Below are the code and all the weights of a small trained network. Each question names an input and a target symbol and asks about switching units off, where a switched-off unit gives its printed mean instead of its output.

import numpy as np


def w(rows, s, z=0):
    codes = np.array(rows[::2]) - 128.0
    scale = np.full(codes.shape[1], s)
    scale[-1] = z or s
    return codes * scale


def f(y):
    return np.maximum(y, 0)


def softmax(a):
    e = np.exp(a - a.max(-1, keepdims=True))
    return e / e.sum(-1, keepdims=True)


def log_softmax(a):
    a = a - a.max(-1, keepdims=True)
    return a - np.log(np.exp(a).sum(-1, keepdims=True))


def net(x, mask):
    ids = ['Ωαζμξπστφ'.index(c) for c in x.split()]
    T = len(ids)
    res = E[ids] + P[:T]
    u = 0
    for l in range(2):
        r = res
        for j in range(2):
            rows = slice(4 * j, 4 * j + 4)
            q, k, v = (r @ M[l][rows].T for M in (Q, K, V))
            z = softmax(np.where(np.tri(T) > 0, q @ k.T / 4**0.5, -1e9)) @ v
            o = O[l][rows]
            res = res + np.where(mask[u + j], z, o[:, -1]) @ o[:, :-1]
        u += 2
        y = f(res @ A[l][:, :-1].T + A[l][:, -1])
        res = res + np.where(mask[u : u + 16], y, B[l][:, -1]) @ B[l][:, :-1]
        u += 16
    return log_softmax(res[-1] @ U[:, :-1].T + U[:, -1])


Q, K, V, O, A, B = {}, {}, {}, {}, {}, {}
E = w([
[141,141,129,43,97,104],'Ω',
[102,153,141,43,158,140],'α',
[65,120,178,132,135,114],'ζ',
[102,99,200,168,85,99],'μ',
[68,139,158,218,146,105],'ξ',
[170,203,179,90,147,151],'π',
[1,55,28,149,139,98],'σ',
[169,173,9,106,163,162],'τ',
[240,196,248,145,77,137],'φ',
],0.0047)
P = w([
[106,222,123,184,206,57],'0',
[71,143,161,32,48,229],'1',
[65,12,192,83,65,59],'2',
[231,159,76,140,206,69],'3',
[110,198,78,177,127,254],'4',
[71,18,198,56,53,59],'5',
],0.0053)
Q[0] = w([
[111,197,142,35,89,236],'0.h1',
[80,196,96,76,62,239],'0.h1',
[190,18,193,224,234,29],'0.h1',
[100,87,104,216,211,19],'0.h1',
[210,57,157,142,221,36],'0.h2',
[220,58,172,158,214,63],'0.h2',
[225,97,170,136,185,28],'0.h2',
[218,3,120,166,205,34],'0.h2',
],0.0048)
K[0] = w([
[229,38,137,90,67,174],'0.h1',
[207,18,133,116,53,118],'0.h1',
[4,253,165,133,222,140],'0.h1',
[29,171,113,183,215,82],'0.h1',
[188,255,241,185,162,121],'0.h2',
[200,234,232,171,200,104],'0.h2',
[191,253,195,166,177,89],'0.h2',
[232,229,237,183,139,175],'0.h2',
],0.0048)
V[0] = w([
[161,214,24,193,233,93],'0.h1',
[212,27,195,127,3,164],'0.h1',
[64,176,63,29,237,181],'0.h1',
[17,66,56,196,117,48],'0.h1',
[162,237,178,161,225,151],'0.h2',
[174,26,10,247,47,21],'0.h2',
[156,128,53,240,187,60],'0.h2',
[179,226,201,221,172,83],'0.h2',
],0.005)
O[0] = w([
[172,108,25,217,226,124,117],'0.h1',
[110,247,225,80,88,157,38],'0.h1',
[167,36,17,116,81,137,205],'0.h1',
[26,51,131,43,209,126,124],'0.h1',
[232,56,97,225,137,100,166],'0.h2',
[42,236,145,101,226,152,2],'0.h2',
[86,182,93,221,253,113,78],'0.h2',
[217,101,177,249,197,62,145],'0.h2',
],0.0052,0.0021)
A[0] = w([
[170,92,84,199,225,103,94],'0.n1',
[75,86,171,51,2,129,167],'0.n2',
[118,83,117,141,223,33,220],'0.n3',
[220,197,215,43,15,226,166],'0.n4',
[130,119,148,188,240,56,185],'0.n5',
[89,93,78,205,217,109,112],'0.n6',
[45,46,137,48,165,56,104],'0.n7',
[227,208,160,197,148,126,180],'0.n8',
[229,231,100,80,69,217,117],'0.n9',
[188,66,184,57,143,103,253],'0.n10',
[162,119,20,145,156,194,141],'0.n11',
[62,30,151,155,48,69,195],'0.n12',
[104,40,226,38,30,68,178],'0.n13',
[211,105,84,202,219,50,195],'0.n14',
[202,189,164,156,209,34,197],'0.n15',
[128,142,18,137,142,209,169],'0.n16',
],0.0048,0.003)
B[0] = w([
[145,25,102,156,182,110,183],'0.n1',
[29,44,152,99,125,89,245],'0.n2',
[143,85,103,197,132,28,206],'0.n3',
[31,61,112,239,127,48,222],'0.n4',
[110,67,114,190,197,34,190],'0.n5',
[79,36,72,132,205,98,174],'0.n6',
[125,168,94,222,14,117,173],'0.n7',
[199,140,149,223,114,68,175],'0.n8',
[145,167,58,252,115,62,168],'0.n9',
[168,118,97,185,29,30,225],'0.n10',
[197,109,33,104,122,238,166],'0.n11',
[49,79,118,39,61,125,216],'0.n12',
[45,45,105,113,35,72,253],'0.n13',
[186,43,101,173,185,84,217],'0.n14',
[206,117,143,150,169,21,187],'0.n15',
[189,140,30,61,128,224,167],'0.n16',
],0.0047,0.0055)
Q[1] = w([
[126,63,189,37,157,26],'1.h1',
[161,247,44,253,130,204],'1.h1',
[102,107,200,111,80,115],'1.h1',
[165,185,18,217,147,191],'1.h1',
[93,119,176,148,92,138],'1.h2',
[174,198,96,180,153,173],'1.h2',
[45,37,156,94,92,64],'1.h2',
[113,127,155,50,164,145],'1.h2',
],0.0041)
K[1] = w([
[68,28,84,163,154,60],'1.h1',
[176,223,206,25,94,252],'1.h1',
[84,120,156,201,137,60],'1.h1',
[184,200,116,73,99,254],'1.h1',
[126,103,94,159,145,110],'1.h2',
[149,245,104,87,101,116],'1.h2',
[129,27,106,204,107,122],'1.h2',
[72,64,120,112,107,178],'1.h2',
],0.0042)
V[1] = w([
[218,90,1,84,124,241],'1.h1',
[226,170,246,182,33,135],'1.h1',
[252,157,123,140,48,148],'1.h1',
[60,68,90,111,106,219],'1.h1',
[87,153,91,10,52,200],'1.h2',
[148,74,83,148,226,113],'1.h2',
[226,99,24,192,215,158],'1.h2',
[34,95,112,67,53,154],'1.h2',
],0.0041)
O[1] = w([
[169,254,22,56,60,74,131],'1.h1',
[133,146,220,187,42,86,71],'1.h1',
[145,196,135,195,27,32,105],'1.h1',
[147,136,112,57,102,147,98],'1.h1',
[66,127,82,120,143,73,4],'1.h2',
[157,137,90,112,121,186,225],'1.h2',
[185,173,83,118,104,156,238],'1.h2',
[68,80,106,78,130,84,68],'1.h2',
],0.0056,0.02)
A[1] = w([
[44,75,165,35,112,220,176],'1.n1',
[150,111,227,178,166,73,78],'1.n2',
[6,104,254,203,53,95,181],'1.n3',
[176,203,56,42,145,200,64],'1.n4',
[188,131,138,224,95,92,112],'1.n5',
[183,102,168,222,139,51,92],'1.n6',
[56,127,70,94,54,22,127],'1.n7',
[188,177,62,116,165,192,117],'1.n8',
[121,18,84,96,125,51,241],'1.n9',
[130,199,166,194,73,140,158],'1.n10',
[132,226,172,203,62,151,131],'1.n11',
[216,165,110,207,156,60,6],'1.n12',
[37,110,81,125,58,21,135],'1.n13',
[192,209,64,172,138,109,70],'1.n14',
[74,187,17,32,68,168,69],'1.n15',
[38,61,79,106,140,33,182],'1.n16',
],0.005,0.0026)
B[1] = w([
[7,45,221,19,205,224,195],'1.n1',
[166,162,33,18,139,102,158],'1.n2',
[25,211,235,228,237,42,157],'1.n3',
[122,230,245,187,199,81,228],'1.n4',
[52,160,31,137,139,92,217],'1.n5',
[106,145,106,32,215,128,209],'1.n6',
[247,164,123,101,225,9,152],'1.n7',
[82,176,213,217,183,115,255],'1.n8',
[106,45,127,127,126,4,214],'1.n9',
[78,188,70,182,73,132,157],'1.n10',
[16,206,45,183,122,163,160],'1.n11',
[31,22,166,50,176,117,225],'1.n12',
[240,131,149,150,241,18,149],'1.n13',
[36,94,228,151,191,134,214],'1.n14',
[148,240,139,13,232,57,220],'1.n15',
[205,203,142,245,222,68,153],'1.n16',
],0.0044,0.0088)
U = w([
[163,91,159,166,179,7,182],'Ω',
[239,106,45,37,83,35,211],'α',
[99,37,101,81,97,167,135],'ζ',
[37,70,235,148,143,144,20],'μ',
[198,118,213,144,144,231,57],'ξ',
[172,134,11,198,58,172,205],'π',
[21,159,130,32,195,176,2],'σ',
[187,253,170,118,164,103,42],'τ',
[37,184,150,220,125,127,155],'φ',
],0.0047,0.0017)

Each question gives the input, a string of symbols that net reads in full, and the target symbol t.
The units are the heads (4 rows each of Q, K, V and O) and the neurons (one row each of A and B). Each row of codes is followed by its name. A weight is (code - 128) times the scale printed after its matrix; where a second scale follows, it is the last column's (O, A, B and U).
mask holds one flag per unit, layer by layer, with each layer's heads first. A switched-off unit (its flag False) gives its mean, the last column of its rows in O or B, instead of its output. The means were averaged over made-up inputs and are rounded, as every weight is.
A unit's drop is (log p(t) with every unit on - log p(t) with that unit switched off) / (log p(t) with every unit on - log p(t) with every unit switched off).
The circuit of an input: a set's keep is (log p(t) with only the set's units on - log p(t) with every unit switched off) / (log p(t) with every unit on - log p(t) with every unit switched off). Starting from the 12 units with the biggest drops (on a tie, the unit counted first), units are removed one at a time, each time the one whose removal leaves the highest keep (on an exact tie, the one counted first), for as long as the keep stays at least 0.8.
units of the circuit, in order: the units of the circuit, biggest drop first
unit that matters most: the unit with the biggest drop
top k neurons: the k neurons with the biggest drops, biggest first
heads that matter: for each layer, one digit per head in row order, 1 if its drop is at least 0.15 and else 0, layers parted by /
input α ζ α σ ξ, target σ: unit that matters most => 1.h2
input ζ α σ ζ Ω, target σ: units of the circuit, in order => 0.h2; 1.h2
input α φ σ α φ μ, target α: heads that matter => 11 / 10
input Ω π α α τ, target τ: heads that matter => 00 / 10
input φ α μ α α π, target φ: heads that matter => 11 / 10
input φ φ α ζ ξ φ, target φ: heads that matter => 11 / 10
input ξ μ Ω τ, target Ω: units of the circuit, in order => 1.h2; 1.n16
input π π α α Ω σ, target π: heads that matter => 11 / 11
input Ω φ ζ ζ ξ ζ, target Ω: top 2 neurons => 0.n13; 1.n13
input μ σ ζ Ω ζ, target σ: units of the circuit, in order => 1.h2; 0.h2; 0.n10
input σ ζ π Ω τ α, target σ: heads that matter => 11 / 10
input ζ φ Ω σ σ π, target ζ: heads that matter => 11 / 10
input Ω φ ξ π φ, target φ: heads that matter => 10 / 10
input σ Ω ξ Ω τ μ, target σ: heads that matter => 11 / 10
input τ φ π ξ μ Ω, target τ: unit that matters most => 0.h1
input Ω Ω μ μ τ α, target Ω: heads that matter => 00 / 01
input ζ α μ μ σ α, target ζ: top 3 neurons => 0.n5; 0.n14; 0.n6
input ξ σ τ φ ζ σ, target ξ: heads that matter => 11 / 11
input π Ω ζ μ π π, target π: top 3 neurons => 0.n14; 0.n1; 0.n5
input σ σ π ξ μ, target σ: unit that matters most => 1.h2
input α φ ζ α ξ Ω, target α: top 2 neurons => 0.n14; 0.n1
input ζ σ π α σ, target σ: heads that matter => 01 / 01
input σ φ φ, target σ: top 3 neurons => 0.n6; 1.n1; 0.n5
input π α π ζ ζ α, target π: top 3 neurons => 0.n14; 0.n1; 0.n5
input α ξ π π ξ τ, target α: heads that matter => 10 / 11
